Here is a tiny trained network, its code and every weight. The questions are about switching its units off for an input and a class, where a switched-off unit gives its printed mean instead of its output.

import numpy as np


def w(rows, s, z=0):
    codes = np.array(rows[::2]) - 128.0
    scale = np.full(codes.shape[1], s)
    scale[-1] = z or s
    return codes * scale


def f(y):
    return y / 2 * (1 + np.tanh(0.7978845608 * (y + 0.044715 * y**3)))


def log_softmax(a):
    a = a - a.max(-1, keepdims=True)
    return a - np.log(np.exp(a).sum(-1, keepdims=True))


def net(x, mask):
    res = np.array(x, float).reshape(1, 7) / 4 @ E
    y = f(res @ A[0][:, :-1].T + A[0][:, -1])
    res = res + np.where(mask, y, B[0][:, -1]) @ B[0][:, :-1]
    return log_softmax(res[-1] @ U[:, :-1].T + U[:, -1])


A, B = {}, {}
E = w([
[93,72,82,155,40,221,196,143,80,208,172,169],'x0',
[118,151,146,167,90,139,109,100,105,152,103,90],'x1',
[50,234,130,97,12,136,86,129,191,151,145,221],'x2',
[138,126,103,106,144,136,142,140,144,104,116,152],'x3',
[67,60,191,172,69,73,190,166,143,69,61,159],'x4',
[171,110,139,116,126,152,135,135,173,136,120,143],'x5',
[138,132,115,123,143,128,148,130,143,123,120,145],'x6',
],0.011)
A[0] = w([
[122,57,82,143,61,211,154,208,70,143,153,135,168],'n0',
[118,72,96,144,99,183,209,121,43,183,166,164,175],'n1',
[194,204,2,143,152,123,58,103,155,150,231,81,253],'n2',
[141,137,146,113,35,162,228,156,97,145,168,176,109],'n3',
[34,178,146,98,53,138,133,151,166,197,118,161,106],'n4',
[105,69,198,137,81,115,180,114,108,82,50,157,214],'n5',
[166,107,94,53,102,172,133,51,138,188,110,101,249],'n6',
[142,85,207,94,136,79,205,117,93,115,80,127,216],'n7',
[76,126,92,82,19,207,167,176,73,177,149,212,52],'n8',
[95,120,164,113,40,93,166,101,158,61,119,167,125],'n9',
[68,88,193,110,95,42,178,81,189,85,83,139,176],'n10',
[58,142,52,162,86,187,125,146,129,231,189,240,120],'n11',
[29,194,175,42,94,141,43,152,187,154,150,210,244],'n12',
],0.0086,0.0046)
B[0] = w([
[75,59,94,114,117,129,181,130,130,159,119,60,208],'n0',
[98,116,58,104,91,148,183,159,132,171,127,73,213],'n1',
[168,157,138,64,145,146,128,87,112,252,88,130,242],'n2',
[131,86,175,138,125,69,85,149,120,91,99,110,192],'n3',
[152,147,128,138,148,113,92,123,130,86,93,144,205],'n4',
[118,133,143,158,115,100,112,182,151,93,117,55,206],'n5',
[142,143,122,126,151,142,137,130,107,164,150,137,181],'n6',
[143,126,163,112,132,100,104,157,119,98,113,85,194],'n7',
[177,78,156,116,172,109,98,191,92,100,126,140,224],'n8',
[120,106,128,192,115,89,122,123,177,87,88,156,184],'n9',
[87,103,123,181,148,85,110,146,154,106,145,151,207],'n10',
[160,129,120,119,167,177,83,155,83,156,153,96,228],'n11',
[132,151,121,128,73,145,45,98,144,116,92,162,248],'n12',
],0.014,0.017)
U = w([
[254,103,190,18,220,96,78,113,68,169,67,102,253],'0',
[172,98,180,161,203,64,91,211,119,69,125,103,167],'1',
[148,110,35,84,165,198,231,89,123,222,225,90,165],'2',
[106,73,127,98,59,47,214,196,181,124,83,88,16],'3',
[141,235,112,12,50,145,42,52,234,189,100,175,21],'4',
[82,129,170,214,92,68,127,49,232,53,118,253,22],'5',
],0.0087,0.0049)

Each question gives the input, the list of numbers given to net, and the class t.
The units are the neurons (one row each of A and B). Each row of codes is followed by its name. A weight is (code - 128) times the scale printed after its matrix; where a second scale follows, it is the last column's (A, B and U).
mask holds one flag per neuron, in row order. A switched-off neuron (its flag False) gives its mean, the last column of its row in B, instead of its output. The means were averaged over made-up inputs and are rounded, as every weight is.
A unit's drop is (log p(t) with every unit on - log p(t) with that unit switched off) / (log p(t) with every unit on - log p(t) with every unit switched off).
The circuit of an input: a set's keep is (log p(t) with only the set's units on - log p(t) with every unit switched off) / (log p(t) with every unit on - log p(t) with every unit switched off). Starting from the 12 units with the biggest drops (on a tie, the unit counted first), units are removed one at a time, each time the one whose removal leaves the highest keep (on an exact tie, the one counted first), for as long as the keep stays at least 0.8.
circuit, biggest first: the units of the circuit, biggest drop first
k most important neurons: the k neurons with the biggest drops, biggest first
drop of u: that unit's drop, to one decimal
input [6,6,-1,-5,-7,-4,-4], class 2: circuit, biggest first	(n1)
input [0,3,3,8,-8,1,-8], class 4: 4 most important neurons	(n12, n8, n3, n7)
input [5,-1,8,-6,0,-8,-6], class 0: 2 most important neurons	(n11, n8)
input [8,-1,1,-7,3,6,0], class 1: 3 most important neurons	(n8, n11, n3)
input [0,-2,6,-7,4,6,-2], class 5: 2 most important neurons	(n12, n9)
input [5,-7,1,-2,3,0,-1], class 1: 2 most important neurons	(n8, n11)
input [4,-4,-4,4,1,5,-5], class 3: 2 most important neurons	(n2, n11)
input [-6,-2,0,8,6,8,-6], class 1: 3 most important neurons	(n7, n5, n12)
input [0,4,4,-4,-3,8,1], class 4: 2 most important neurons	(n12, n7)
input [3,3,-8,-3,1,7,3], class 3: 3 most important neurons	(n2, n11, n7)
input [4,-8,7,3,0,-5,5], class 0: 3 most important neurons	(n11, n8, n5)
input [2,-1,3,-4,1,-4,7], class 1: drop of n2	2.3
input [6,0,-2,6,0,-6,-7], class 2: drop of n1	0.1
input [0,-6,4,-3,-7,2,-5], class 4: circuit, biggest first	(n12)
input [6,-7,7,-4,2,-1,4], class 1: drop of n2	0.5
